Below is a small trained network, with its code and all its weights. Each question gives an input and a class and asks what happens when units are switched off, that is, made to give their printed mean instead of their output.

import numpy as np


def w(rows, s, z=0):
    codes = np.array(rows[::2]) - 128.0
    scale = np.full(codes.shape[1], s)
    scale[-1] = z or s
    return codes * scale


def f(y):
    return np.maximum(y, 0)


def log_softmax(a):
    a = a - a.max(-1, keepdims=True)
    return a - np.log(np.exp(a).sum(-1, keepdims=True))


def net(x, mask):
    res = np.array(x, float).reshape(1, 4) / 4 @ E
    y = f(res @ A[0][:, :-1].T + A[0][:, -1])
    res = res + np.where(mask, y, B[0][:, -1]) @ B[0][:, :-1]
    return log_softmax(res[-1] @ U[:, :-1].T + U[:, -1])


A, B = {}, {}
E = w([
[88,241,93],'x0',
[195,150,51],'x1',
[131,130,128],'x2',
[76,42,1],'x3',
],0.01)
A[0] = w([
[117,113,115,58],'n1',
[83,108,104,75],'n2',
[189,100,122,72],'n3',
[183,142,89,31],'n4',
[178,137,99,43],'n5',
[105,112,89,193],'n6',
[64,92,178,102],'n7',
[94,100,52,128],'n8',
[80,97,91,105],'n9',
[61,109,154,77],'n10',
[146,98,130,223],'n11',
[90,176,108,2],'n12',
[240,147,161,140],'n13',
[122,193,123,152],'n14',
[212,128,68,141],'n15',
[81,167,87,101],'n16',
[166,136,106,73],'n17',
[138,172,160,50],'n18',
[6,120,152,60],'n19',
[125,87,121,5],'n20',
[178,70,148,88],'n21',
[99,107,95,105],'n22',
[99,166,92,66],'n23',
[92,99,151,139],'n24',
[65,162,121,58],'n25',
[110,125,106,55],'n26',
[97,128,96,79],'n27',
],0.017,0.0063)
B[0] = w([
[167,123,171,142],'n1',
[161,119,222,172],'n2',
[162,133,87,171],'n3',
[184,161,132,159],'n4',
[216,188,132,153],'n5',
[79,122,163,206],'n6',
[167,179,96,204],'n7',
[105,119,179,238],'n8',
[125,155,181,203],'n9',
[192,213,115,171],'n10',
[63,108,84,208],'n11',
[218,24,97,155],'n12',
[67,97,179,250],'n13',
[85,43,112,201],'n14',
[146,254,134,216],'n15',
[115,56,91,175],'n16',
[183,182,135,149],'n17',
[138,74,172,183],'n18',
[171,193,109,191],'n19',
[161,103,141,155],'n20',
[151,18,40,209],'n21',
[117,116,216,183],'n22',
[142,82,94,162],'n23',
[138,181,69,182],'n24',
[201,81,61,159],'n25',
[124,113,143,142],'n26',
[128,82,173,158],'n27',
],0.0093,0.011)
U = w([
[58,117,242,74],'0',
[106,66,40,93],'1',
[135,254,95,90],'2',
[7,156,103,245],'3',
],0.01,0.012)

Each question gives the input, the list of numbers given to net, and the class t.
The units are the neurons (one row each of A and B). Each row of codes is followed by its name. A weight is (code - 128) times the scale printed after its matrix; where a second scale follows, it is the last column's (A, B and U).
mask holds one flag per neuron, in row order. A switched-off neuron (its flag False) gives its mean, the last column of its row in B, instead of its output. The means were averaged over made-up inputs and are rounded, as every weight is.
A unit's drop is (log p(t) with every unit on - log p(t) with that unit switched off) / (log p(t) with every unit on - log p(t) with every unit switched off).
The circuit of an input: a set's keep is (log p(t) with only the set's units on - log p(t) with every unit switched off) / (log p(t) with every unit on - log p(t) with every unit switched off). Starting from the 12 units with the biggest drops (on a tie, the unit counted first), units are removed one at a time, each time the one whose removal leaves the highest keep (on an exact tie, the one counted first), for as long as the keep stays at least 0.8.
units of the circuit, in order: the units of the circuit, biggest drop first
most important unit: the unit with the biggest drop
top k neurons: the k neurons with the biggest drops, biggest first
drop when u is switched off: that unit's drop, to one decimal
input [-4,7,1,0], class 2: units of the circuit, in order	[n15]
input [-5,3,8,3], class 3: units of the circuit, in order	[n15; n12]
input [4,-7,4,4], class 2: units of the circuit, in order	[n19; n10]
input [-2,-7,6,6], class 2: units of the circuit, in order	[n19; n10]
input [8,7,4,-7], class 1: units of the circuit, in order	[n14; n12]
input [5,1,4,-5], class 0: top 2 neurons	[n21; n18]
input [7,6,-8,-6], class 3: top 3 neurons	[n21; n14; n13]
input [-7,8,-3,-5], class 2: top 2 neurons	[n15; n5]
input [-2,-8,8,-7], class 2: top 2 neurons	[n7; n10]
input [1,7,0,6], class 2: top 2 neurons	[n15; n13]
input [-5,-7,6,8], class 0: top 2 neurons	[n2; n22]
input [-2,8,3,-8], class 0: top 3 neurons	[n13; n18; n7]
input [-6,-2,6,0], class 1: drop when n21 is switched off	0.2
input [8,7,-6,-1], class 1: most important unit	n14
input [8,7,6,3], class 1: drop when n16 is switched off	0.8
input [4,-2,0,1], class 1: drop when n13 is switched off	0.2
